Below are the code and all the weights of a small trained network. Each question names an input and a class and asks about switching units off, where a switched-off unit gives its printed mean instead of its output.

import numpy as np


def w(rows, s, z=0):
    codes = np.array(rows[::2]) - 128.0
    scale = np.full(codes.shape[1], s)
    scale[-1] = z or s
    return codes * scale


def f(y):
    return y / 2 * (1 + np.tanh(0.7978845608 * (y + 0.044715 * y**3)))


def log_softmax(a):
    a = a - a.max(-1, keepdims=True)
    return a - np.log(np.exp(a).sum(-1, keepdims=True))


def net(x, mask):
    res = np.array(x, float).reshape(1, 5) / 4 @ E
    y = f(res @ A[0][:, :-1].T + A[0][:, -1])
    res = res + np.where(mask, y, B[0][:, -1]) @ B[0][:, :-1]
    return log_softmax(res[-1] @ U[:, :-1].T + U[:, -1])


A, B = {}, {}
E = w([
[196,172,173,122,198,104,76,70,79],'x0',
[124,132,187,70,50,170,97,189,50],'x1',
[134,212,74,1,151,151,163,63,153],'x2',
[222,94,92,95,182,147,69,206,206],'x3',
[135,129,170,94,205,39,235,204,110],'x4',
],0.01)
A[0] = w([
[121,182,115,35,88,168,151,124,126,76],'N1',
[98,143,168,136,177,71,173,179,99,69],'N2',
[84,143,164,212,138,90,97,157,115,93],'N3',
[139,109,173,72,159,136,214,159,112,34],'N4',
[77,135,169,99,135,98,136,169,174,6],'N5',
[90,152,164,169,103,114,178,65,82,69],'N6',
[118,114,55,190,143,75,170,95,184,105],'N7',
[113,101,112,73,158,99,194,186,113,109],'N8',
[157,164,157,163,173,80,236,139,148,31],'N9',
[138,105,108,168,113,231,118,54,143,104],'N10',
[140,179,99,64,114,137,142,92,144,31],'N11',
[123,158,115,108,150,24,126,198,108,31],'N12',
[65,122,48,56,70,91,144,152,175,111],'N13',
[162,155,106,79,136,148,177,83,132,112],'N14',
[178,213,134,70,141,104,125,72,136,104],'N15',
[234,139,151,128,187,90,97,51,61,120],'N16',
[102,132,98,62,154,143,169,76,158,109],'N17',
[37,140,170,139,119,144,188,103,106,84],'N18',
[139,174,212,119,197,99,43,81,78,103],'N19',
[135,199,187,117,185,97,162,198,110,99],'N20',
[160,115,32,227,179,115,164,39,175,71],'N21',
[84,142,152,169,136,133,176,69,85,95],'N22',
[123,193,114,71,119,133,145,118,137,86],'N23',
[108,111,90,116,74,176,1,67,143,55],'N24',
[134,113,164,47,50,162,91,192,52,199],'N25',
[54,71,126,140,68,151,173,174,202,173],'N26',
[187,88,219,233,109,137,149,135,148,131],'N27',
[190,61,108,84,242,189,41,242,205,147],'N28',
[98,114,84,105,73,136,184,147,169,47],'N29',
],0.009,0.0021)
B[0] = w([
[151,78,165,139,87,98,110,167,100,175],'N1',
[94,164,116,166,63,152,88,124,106,189],'N2',
[156,84,186,161,62,89,78,137,113,171],'N3',
[105,158,74,177,114,154,103,160,80,180],'N4',
[108,150,72,106,105,129,141,162,143,146],'N5',
[207,137,177,186,98,185,180,133,193,178],'N6',
[154,137,181,38,179,108,203,209,53,180],'N7',
[84,148,90,169,101,205,106,131,123,187],'N8',
[139,174,74,116,65,165,85,113,32,190],'N9',
[87,165,94,127,104,203,114,127,28,174],'N10',
[147,83,139,180,71,133,59,146,129,165],'N11',
[141,169,96,167,66,151,105,126,94,176],'N12',
[57,102,166,138,132,96,138,98,181,172],'N13',
[171,80,149,152,120,124,86,112,93,166],'N14',
[103,85,175,173,91,78,95,124,149,184],'N15',
[44,148,148,34,109,75,126,132,183,201],'N16',
[175,44,147,174,105,77,42,202,129,169],'N17',
[184,147,135,159,88,146,196,97,183,175],'N18',
[20,169,99,2,165,55,168,83,219,194],'N19',
[88,132,61,149,127,181,104,72,85,193],'N20',
[217,137,108,17,180,122,169,188,41,199],'N21',
[198,150,175,171,79,198,210,38,201,171],'N22',
[158,57,137,181,68,109,114,186,131,162],'N23',
[100,194,50,140,88,159,73,115,63,195],'N24',
[207,130,141,23,235,120,246,217,94,207],'N25',
[63,151,109,32,156,39,131,75,177,191],'N26',
[84,35,126,179,77,56,55,141,95,188],'N27',
[184,123,156,161,45,169,205,17,198,249],'N28',
[33,139,132,90,135,54,110,112,178,161],'N29',
],0.0066,0.016)
U = w([
[115,220,40,158,98,239,105,93,84,99],'0',
[239,159,186,164,90,224,218,27,255,100],'1',
[162,23,204,170,95,77,76,131,120,112],'2',
[41,172,145,72,140,77,157,69,218,144],'3',
[231,154,176,58,178,160,221,190,58,115],'4',
[165,153,168,140,165,179,176,87,170,254],'5',
],0.0099,0.0062)

Each question gives the input, the list of numbers given to net, and the class t.
The units are the neurons (one row each of A and B). Each row of codes is followed by its name. A weight is (code - 128) times the scale printed after its matrix; where a second scale follows, it is the last column's (A, B and U).
mask holds one flag per neuron, in row order. A switched-off neuron (its flag False) gives its mean, the last column of its row in B, instead of its output. The means were averaged over made-up inputs and are rounded, as every weight is.
A unit's drop is (log p(t) with every unit on - log p(t) with that unit switched off) / (log p(t) with every unit on - log p(t) with every unit switched off).
The circuit of an input: a set's keep is (log p(t) with only the set's units on - log p(t) with every unit switched off) / (log p(t) with every unit on - log p(t) with every unit switched off). Starting from the 12 units with the biggest drops (on a tie, the unit counted first), units are removed one at a time, each time the one whose removal leaves the highest keep (on an exact tie, the one counted first), for as long as the keep stays at least 0.8.
circuit, biggest first: the units of the circuit, biggest drop first
k most important neurons: the k neurons with the biggest drops, biggest first
drop of u: that unit's drop, to one decimal
input [-7,6,1,-2,5], class 3: circuit, biggest first	[N26]
input [6,-2,5,-1,-1], class 3: 4 most important neurons	[N19 N16 N27 N3]
input [-5,4,8,7,0], class 2: circuit, biggest first	[N1 N17]
input [-5,8,6,-7,-7], class 4: 2 most important neurons	[N25 N28]
input [7,6,-4,4,-6], class 3: 2 most important neurons	[N19 N16]
input [-6,-8,5,-2,2], class 4: 2 most important neurons	[N21 N7]
input [-7,1,0,-5,-5], class 3: 3 most important neurons	[N26 N28 N29]
input [3,-7,1,-6,-5], class 4: 3 most important neurons	[N21 N28 N7]
input [5,-6,6,3,0], class 2: circuit, biggest first	[N15 N17]
input [-5,-6,2,-4,0], class 4: 2 most important neurons	[N21 N7]
input [-6,1,-7,-8,8], class 0: 2 most important neurons	[N28 N9]
input [-5,-3,-2,-3,-3], class 3: 2 most important neurons	[N26 N28]
input [-1,-7,-6,7,4], class 1: 2 most important neurons	[N28 N25]
input [3,5,8,6,-7], class 2: 2 most important neurons	[N1 N15]
input [-3,5,-2,0,-1], class 4: circuit, biggest first	[N25]
input [-7,-8,5,-2,1], class 4: 3 most important neurons	[N21 N7 N19]
input [-4,5,5,0,-2], class 2: drop of N12	0.0
input [0,7,8,7,-4], class 2: drop of N17	0.1
input [-4,5,-6,7,0], class 1: drop of N28	1.4
input [3,6,4,-7,4], class 1: circuit, biggest first	[N22]
